Look-ups in named tables: a row name and a column name give one cell, copied from the table.

gimod =
|  | kotu | patuged | fedepos | vazolab | dol | tiseza | dak | rupap |
|---|---|---|---|---|---|---|---|---|
| nupos | 129 | 44 | 10 | 26 | 60 | 130 | 200 | 203 |
| fetuli | 53 | 15 | 23 | 57 | 120 | 192 | 210 | 143 |
| pok | 30 | 72 | 149 | 209 | 199 | 118 | 35 | 10 |
| kelolo | 102 | 176 | 219 | 168 | 75 | 21 | 15 | 42 |
| tul | 121 | 196 | 209 | 136 | 49 | 12 | 24 | 62 |
| luz | 214 | 155 | 62 | 11 | 19 | 54 | 112 | 188 |
| giz | 8 | 26 | 69 | 133 | 198 | 203 | 128 | 45 |
| kiv | 124 | 197 | 207 | 139 | 48 | 10 | 21 | 60 |
| bogul | 188 | 212 | 152 | 58 | 17 | 18 | 51 | 113 |
| venag | 59 | 133 | 197 | 206 | 139 | 45 | 12 | 24 |
| dama | 19 | 62 | 130 | 197 | 201 | 138 | 48 | 13 |

fetuli, tiseza: 192
nupos, dol: 60
giz, fedepos: 69
tul, vazolab: 136
kiv, kotu: 124
fetuli, dol: 120

tem.tsv
	vila	sus	bam	tumuput
sefodo	-0.1	-0.6	-0.8	-0.8
vunud	0.6	-0.7	-0.7	-0.8
danenub	0.3	-0.8	-0.8	-0.6
zozuke	-0.2	-0.8	-0.8	-0.7
kuf	-0.4	-0.8	-0.8	-0.7
vabif	-0.1	-0.8	-0.8	-0.8
nuzarap	-0.2	-0.7	-0.7	-0.7
misegud	-0.3	-0.7	-0.8	-0.7
pabi	0.2	-0.7	-0.7	-0.7
fopu	0.2	-0.8	-0.7	-0.6
zofor	-0.1	-0.7	-0.7	-0.8
kibo	0.6	-0.7	-0.8	-0.5
mep	0.1	-0.6	-0.8	-0.8

vabif, tumuput -> -0.8
vunud, sus -> -0.7
zofor, sus -> -0.7
kibo, sus -> -0.7
zofor, bam -> -0.7
pabi, vila -> 0.2
nuzarap, bam -> -0.7
misegud, vila -> -0.3
danenub, vila -> 0.3
misegud, bam -> -0.8
zozuke, vila -> -0.2
zofor, tumuput -> -0.8
mep, sus -> -0.6
kibo, tumuput -> -0.5
misegud, sus -> -0.7
fopu, bam -> -0.7
kuf, bam -> -0.8
vunud, bam -> -0.7
Row with the largest tumuput: kibo

livav:
cols = mem, zer, kotoz, zol, viviku, rif
bidume: [0.352, 0.378, 0.350, 0.616, 0.333, 0.535]
likar: [0.434, 0.457, 0.404, 0.399, 0.422, 0.344]
pivef: [0.307, 0.944, 0.314, 0.134, 0.444, 0.511]
tet: [0.480, 0.565, 0.425, 0.427, 0.367, 0.593]
bemumap: [0.688, 0.649, 0.220, 0.505, 0.527, 0.356]
bote: [0.399, 0.503, 0.441, 0.566, 0.407, 0.482]
fiteseb: [0.286, 0.696, 0.642, 0.437, 0.415, 0.470]
mekolo: [0.421, 0.449, 0.412, 0.267, 0.642, 0.411]

What is the rif of bemumap in livav? 0.356
What is the zol of tet in livav? 0.427
What is the rif of tet in livav? 0.593
What is the zol of mekolo in livav? 0.267
What is the mem of bemumap in livav? 0.688
What is the kotoz of bidume in livav? 0.350
What is the mem of bidume in livav? 0.352
What is the zer of mekolo in livav? 0.449
What is the zer of pivef in livav? 0.944
Which row has the largest viviku? mekolo

desu:
cols = zodana, lele, buk, zepazu, pafa, sipu
timuk: [-1068, -155, -351, 3211, 1912, -236]
fos: [-1786, 1138, 1158, 5716, 4191, 991]
pib: [-8998, 964, -592, -2606, -7369, -2525]
nevab: [-945, -671, -511, 2079, 1333, -384]

pafa of nevab: 1333
pafa of timuk: 1912
zepazu of fos: 5716
buk of nevab: -511
buk of fos: 1158
lele of fos: 1138
sipu of pib: -2525
zodana of nevab: -945
sipu of fos: 991

gukik:
|  | fofi | gusif | lakupi | gimod | dinafi |
|---|---|---|---|---|---|
| fad | -11018 | 33491 | 55212 | 62311 | -33300 |
| kifoz | 5354 | 44784 | 66228 | 41154 | -40937 |
| kun | 30838 | 22549 | 48492 | 45950 | -50642 |
| nolo | -10432 | 33441 | 55799 | 62223 | -32897 |

dinafi of fad = -33300
fofi of nolo = -10432
dinafi of kun = -50642
fofi of kifoz = 5354
gusif of fad = 33491
dinafi of kifoz = -40937
lakupi of kifoz = 66228
gimod of kifoz = 41154
dinafi of nolo = -32897
lakupi of nolo = 55799
fofi of fad = -11018
gusif of kun = 22549
gusif of nolo = 33441
gimod of kun = 45950
Which row has the largest fofi? kun

moto:
,lok,desem,tufupal,fimuz,bufu,duzalun,rovan
tudil,127,40,105,135,60,95,76
gamekar,181,119,96,160,40,84,84
kazuvi,170,180,54,128,195,99,50
des,233,128,31,188,58,141,178
bek,170,137,62,81,213,120,97
lif,206,129,78,176,39,79,95
nidamok,177,125,99,148,63,88,77
dom,186,154,39,137,240,90,64
zaforu,161,44,60,178,38,89,89
pepotan,187,151,42,145,222,87,65
fuluzup,174,105,49,149,165,90,78
ges,208,127,75,182,35,80,96
pem,178,97,47,161,158,86,79

bek, fimuz -> 81
fuluzup, tufupal -> 49
dom, duzalun -> 90
ges, lok -> 208
pepotan, bufu -> 222
gamekar, desem -> 119
dom, fimuz -> 137
ges, tufupal -> 75
pepotan, duzalun -> 87
lif, tufupal -> 78
pem, lok -> 178
kazuvi, bufu -> 195
gamekar, rovan -> 84
pem, tufupal -> 47

